Here is a tiny trained network, its code and every weight. The questions are about switching its units off for an input and a target symbol, where a switched-off unit gives its printed mean instead of its output.

import numpy as np


def w(rows, s, z=0):
    codes = np.array(rows[::2]) - 128.0
    scale = np.full(codes.shape[1], s)
    scale[-1] = z or s
    return codes * scale


def f(y):
    return y / 2 * (1 + np.tanh(0.7978845608 * (y + 0.044715 * y**3)))


def softmax(a):
    e = np.exp(a - a.max(-1, keepdims=True))
    return e / e.sum(-1, keepdims=True)


def log_softmax(a):
    a = a - a.max(-1, keepdims=True)
    return a - np.log(np.exp(a).sum(-1, keepdims=True))


def net(x, mask):
    ids = ['βγζηθξπτω'.index(c) for c in x.split()]
    T = len(ids)
    res = E[ids] + P[:T]
    r = res
    for j in range(2):
        rows = slice(3 * j, 3 * j + 3)
        q, k, v = (r @ M[0][rows].T for M in (Q, K, V))
        z = softmax(np.where(np.tri(T) > 0, q @ k.T / 3**0.5, -1e9)) @ v
        o = O[0][rows]
        res = res + np.where(mask[j], z, o[:, -1]) @ o[:, :-1]
    y = f(res @ A[0][:, :-1].T + A[0][:, -1])
    res = res + np.where(mask[2:6], y, B[0][:, -1]) @ B[0][:, :-1]
    return log_softmax(res[-1] @ U[:, :-1].T + U[:, -1])


Q, K, V, O, A, B = {}, {}, {}, {}, {}, {}
E = w([
[119,119,133],'β',
[130,115,137],'γ',
[129,171,70],'ζ',
[156,173,81],'η',
[140,187,50],'θ',
[194,187,68],'ξ',
[142,7,100],'π',
[220,179,127],'τ',
[169,107,242],'ω',
],0.017)
P = w([
[97,1,89],'0',
[101,33,115],'1',
[109,46,128],'2',
[107,74,125],'3',
[103,103,126],'4',
[105,123,126],'5',
[108,139,131],'6',
[104,156,134],'7',
[103,175,132],'8',
[105,185,132],'9',
[104,199,136],'10',
],0.0089)
Q[0] = w([
[115,183,171],'H1',
[147,252,68],'H1',
[87,125,162],'H1',
[112,44,46],'H2',
[246,100,168],'H2',
[234,144,49],'H2',
],0.019)
K[0] = w([
[56,144,123],'H1',
[112,254,205],'H1',
[79,108,119],'H1',
[109,76,3],'H2',
[223,102,156],'H2',
[169,218,99],'H2',
],0.019)
V[0] = w([
[2,125,101],'H1',
[132,126,54],'H1',
[95,130,206],'H1',
[181,129,97],'H2',
[77,111,108],'H2',
[8,128,206],'H2',
],0.012)
O[0] = w([
[182,188,10,43],'H1',
[104,178,141,180],'H1',
[168,85,84,49],'H1',
[91,140,123,181],'H2',
[135,119,162,107],'H2',
[233,97,131,3],'H2',
],0.014,0.005)
A[0] = w([
[92,178,26,100],'N1',
[120,116,74,236],'N2',
[134,146,3,2],'N3',
[80,98,48,173],'N4',
],0.02,0.0047)
B[0] = w([
[146,181,68,255],'N1',
[122,25,67,169],'N2',
[2,8,202,160],'N3',
[225,176,193,224],'N4',
],0.017,0.0081)
U = w([
[89,125,69,184],'β',
[115,98,109,190],'γ',
[104,122,154,134],'ζ',
[95,150,117,106],'η',
[123,147,95,147],'θ',
[109,192,158,32],'ξ',
[205,156,254,146],'π',
[51,145,220,80],'τ',
[72,72,64,253],'ω',
],0.0073,0.0046)

Each question gives the input, a string of symbols that net reads in full, and the target symbol t.
The units are the heads (3 rows each of Q, K, V and O) and the neurons (one row each of A and B). Each row of codes is followed by its name. A weight is (code - 128) times the scale printed after its matrix; where a second scale follows, it is the last column's (O, A, B and U).
mask holds one flag per unit, heads first, then neurons. A switched-off unit (its flag False) gives its mean, the last column of its rows in O or B, instead of its output. The means were averaged over made-up inputs and are rounded, as every weight is.
A unit's drop is (log p(t) with every unit on - log p(t) with that unit switched off) / (log p(t) with every unit on - log p(t) with every unit switched off).
The circuit of an input: a set's keep is (log p(t) with only the set's units on - log p(t) with every unit switched off) / (log p(t) with every unit on - log p(t) with every unit switched off). Starting from all 6 units, units are removed one at a time, each time the one whose removal leaves the highest keep (on an exact tie, the one counted first), for as long as the keep stays at least 0.8.
units of the circuit, in order: the units of the circuit, biggest drop first
unit that matters most: the unit with the biggest drop
top k neurons: the k neurons with the biggest drops, biggest first
heads that matter: for each layer, one digit per head in row order, 1 if its drop is at least 0.15 and else 0, layers parted by /
drop when u is switched off: that unit's drop, to one decimal
input γ ω π ω ω β ζ, target π: units of the circuit, in order => N4; H1
input β ζ ω π η, target π: units of the circuit, in order => N4; H1; H2
input η η β γ τ τ ξ, target τ: top neuron => N1
input ξ β θ, target ξ: units of the circuit, in order => N4; N1; H2
input θ ω ξ, target π: units of the circuit, in order => N4; H2
input θ β π ω β τ γ β τ ζ η, target τ: units of the circuit, in order => H1; N1
input β ζ ζ β β β η β, target ω: top 3 neurons => N4; N2; N3
input π τ ζ θ ζ π η η ω γ θ, target π: units of the circuit, in order => N4; H1
input β γ β ω ω β, target ω: units of the circuit, in order => H1; H2; N4; N2
input β ζ γ γ, target ω: units of the circuit, in order => H1; N2
input β τ ω β γ γ β β ζ, target ω: units of the circuit, in order => N3; H1; N2
input γ γ γ τ γ γ θ β η ξ, target ξ: units of the circuit, in order => H2; H1; N1; N2
input γ ζ θ ζ β ζ, target ω: units of the circuit, in order => H1; N2
input β τ ζ γ β τ η, target τ: units of the circuit, in order => H1; H2
input ξ ω τ β ξ, target τ: heads that matter => 10
input β γ η γ β π ζ γ ξ τ ζ, target τ: heads that matter => 10
input β ξ ζ, target ξ: unit that matters most => H1
input γ β τ β ξ π ω η ω π ξ, target π: top 2 neurons => N4; N3
input β γ ξ π ω ξ π, target π: top 3 neurons => N4; N1; N3
input ω η ζ, target π: units of the circuit, in order => N4
input ξ τ γ, target τ: heads that matter => 11
input ξ η β, target τ: top 2 neurons => N1; N2
input θ β β τ β η γ π, target π: drop when N4 is switched off => 2.0
input ζ β θ ω β τ η θ, target τ: drop when H1 is switched off => 2.3
input β β β ω β γ, target ω: drop when H2 is switched off => 0.3
input β γ ξ θ τ ζ, target τ: drop when N1 is switched off => 0.2
input η β τ β ζ ξ η, target ξ: top neuron => N1
